Below is a small trained network, with its code and all its weights. Each question gives an input and a class and asks what happens when units are switched off, that is, made to give their printed mean instead of their output.

import numpy as np


def w(rows, s, z=0):
    codes = np.array(rows[::2]) - 128.0
    scale = np.full(codes.shape[1], s)
    scale[-1] = z or s
    return codes * scale


def norm(h):
    return h / np.sqrt((h * h).mean(-1, keepdims=True) + 1e-5)


def f(y):
    return y / 2 * (1 + np.tanh(0.7978845608 * (y + 0.044715 * y**3)))


def log_softmax(a):
    a = a - a.max(-1, keepdims=True)
    return a - np.log(np.exp(a).sum(-1, keepdims=True))


def net(x, mask):
    res = np.array(x, float).reshape(1, 4) / 4 @ E
    u = 0
    for l in range(3):
        y = f(norm(res) @ A[l][:, :-1].T + A[l][:, -1])
        res = res + np.where(mask[u : u + 10], y, B[l][:, -1]) @ B[l][:, :-1]
        u += 10
    return log_softmax(norm(res)[-1] @ U[:, :-1].T + U[:, -1])


A, B = {}, {}
E = w([
[143,88,121],'x0',
[17,107,40],'x1',
[48,254,173],'x2',
[147,179,86],'x3',
],0.0059)
A[0] = w([
[199,220,7,226],'0.n1',
[59,153,139,168],'0.n2',
[69,156,104,157],'0.n3',
[81,79,77,87],'0.n4',
[133,95,65,125],'0.n5',
[135,140,196,165],'0.n6',
[123,194,162,4],'0.n7',
[75,177,112,176],'0.n8',
[139,102,194,122],'0.n9',
[118,84,122,174],'0.n10',
],0.012,0.0017)
B[0] = w([
[64,62,220,255],'0.n1',
[238,38,103,219],'0.n2',
[177,174,63,212],'0.n3',
[110,246,22,224],'0.n4',
[242,82,61,200],'0.n5',
[113,203,85,207],'0.n6',
[198,202,142,202],'0.n7',
[199,96,19,230],'0.n8',
[122,142,152,184],'0.n9',
[235,254,180,175],'0.n10',
],0.0046,0.0035)
A[1] = w([
[120,142,184,253],'1.n1',
[198,179,154,195],'1.n2',
[175,53,213,245],'1.n3',
[1,123,101,87],'1.n4',
[164,192,156,123],'1.n5',
[69,136,123,58],'1.n6',
[158,168,115,101],'1.n7',
[112,69,20,114],'1.n8',
[93,245,62,202],'1.n9',
[156,157,73,170],'1.n10',
],0.0091,0.0018)
B[1] = w([
[50,129,19,167],'1.n1',
[31,182,97,229],'1.n2',
[54,165,77,220],'1.n3',
[238,169,95,125],'1.n4',
[178,2,157,190],'1.n5',
[196,208,95,107],'1.n6',
[148,59,137,160],'1.n7',
[93,16,159,242],'1.n8',
[72,74,11,253],'1.n9',
[116,126,157,202],'1.n10',
],0.0043,0.0048)
A[2] = w([
[123,19,183,187],'2.n1',
[174,185,4,208],'2.n2',
[178,153,173,37],'2.n3',
[107,125,145,38],'2.n4',
[123,129,201,229],'2.n5',
[143,107,141,67],'2.n6',
[201,148,153,163],'2.n7',
[78,99,90,82],'2.n8',
[162,160,210,182],'2.n9',
[41,145,37,254],'2.n10',
],0.011,0.0023)
B[2] = w([
[73,129,171,174],'2.n1',
[142,196,235,227],'2.n2',
[155,187,98,125],'2.n3',
[179,123,118,118],'2.n4',
[77,31,53,146],'2.n5',
[236,204,132,122],'2.n6',
[104,110,96,132],'2.n7',
[156,127,131,166],'2.n8',
[127,164,2,151],'2.n9',
[110,157,152,254],'2.n10',
],0.0067,0.0084)
U = w([
[57,122,171,202],'0',
[2,100,192,112],'1',
[174,124,184,237],'2',
[141,161,15,75],'3',
[209,146,212,3],'4',
],0.0099,0.0055)

Each question gives the input, the list of numbers given to net, and the class t.
The units are the neurons (one row each of A and B). Each row of codes is followed by its name. A weight is (code - 128) times the scale printed after its matrix; where a second scale follows, it is the last column's (A, B and U).
mask holds one flag per neuron, layer by layer. A switched-off neuron (its flag False) gives its mean, the last column of its row in B, instead of its output. The means were averaged over made-up inputs and are rounded, as every weight is.
A unit's drop is (log p(t) with every unit on - log p(t) with that unit switched off) / (log p(t) with every unit on - log p(t) with every unit switched off).
The circuit of an input: a set's keep is (log p(t) with only the set's units on - log p(t) with every unit switched off) / (log p(t) with every unit on - log p(t) with every unit switched off). Starting from the 12 units with the biggest drops (on a tie, the unit counted first), units are removed one at a time, each time the one whose removal leaves the highest keep (on an exact tie, the one counted first), for as long as the keep stays at least 0.8.
circuit, biggest first: the units of the circuit, biggest drop first
unit that matters most: the unit with the biggest drop
top k neurons: the k neurons with the biggest drops, biggest first
k most important neurons of layer l: the k neurons of layer l with the biggest drops, biggest first
input [3,0,2,-1], class 4: top neuron => [0.n2]
input [-1,-7,-6,-3], class 3: 4 most important neurons of layer 1 => [1.n9, 1.n8, 1.n3, 1.n5]
input [6,-8,5,4], class 3: circuit, biggest first => [2.n9, 2.n2, 0.n4]
input [-3,-7,3,0], class 3: circuit, biggest first => [2.n9, 2.n2]
input [-6,-8,-7,-5], class 3: 2 most important neurons of layer 2 => [2.n9, 2.n3]
input [-5,8,4,0], class 3: top 4 neurons => [1.n9, 0.n8, 2.n1, 0.n3]
input [-8,-5,-5,3], class 0: top 2 neurons => [0.n1, 0.n7]
input [-4,5,0,-4], class 3: top 3 neurons => [0.n4, 0.n1, 1.n9]
input [-7,-3,-4,-3], class 0: top 2 neurons => [1.n3, 0.n8]
input [1,0,-1,-2], class 4: 2 most important neurons of layer 1 => [1.n8, 1.n2]
input [-6,8,0,-7], class 3: 3 most important neurons of layer 0 => [0.n4, 0.n1, 0.n3]
input [-3,4,-3,6], class 1: top 2 neurons => [0.n1, 1.n8]
input [2,6,0,-3], class 3: 2 most important neurons of layer 2 => [2.n1, 2.n8]
input [-3,-6,-5,1], class 3: unit that matters most => 1.n9
input [4,1,-3,6], class 1: top 2 neurons => [0.n1, 2.n1]
input [6,-5,-1,3], class 0: 2 most important neurons of layer 1 => [1.n3, 1.n1]
input [-5,-6,1,8], class 1: 3 most important neurons of layer 1 => [1.n2, 1.n1, 1.n4]
input [6,4,-5,8], class 1: top 3 neurons => [0.n1, 1.n8, 2.n1]
input [-2,-8,-4,-7], class 3: 2 most important neurons of layer 0 => [0.n1, 0.n6]
input [-8,-6,-5,3], class 0: unit that matters most => 0.n8
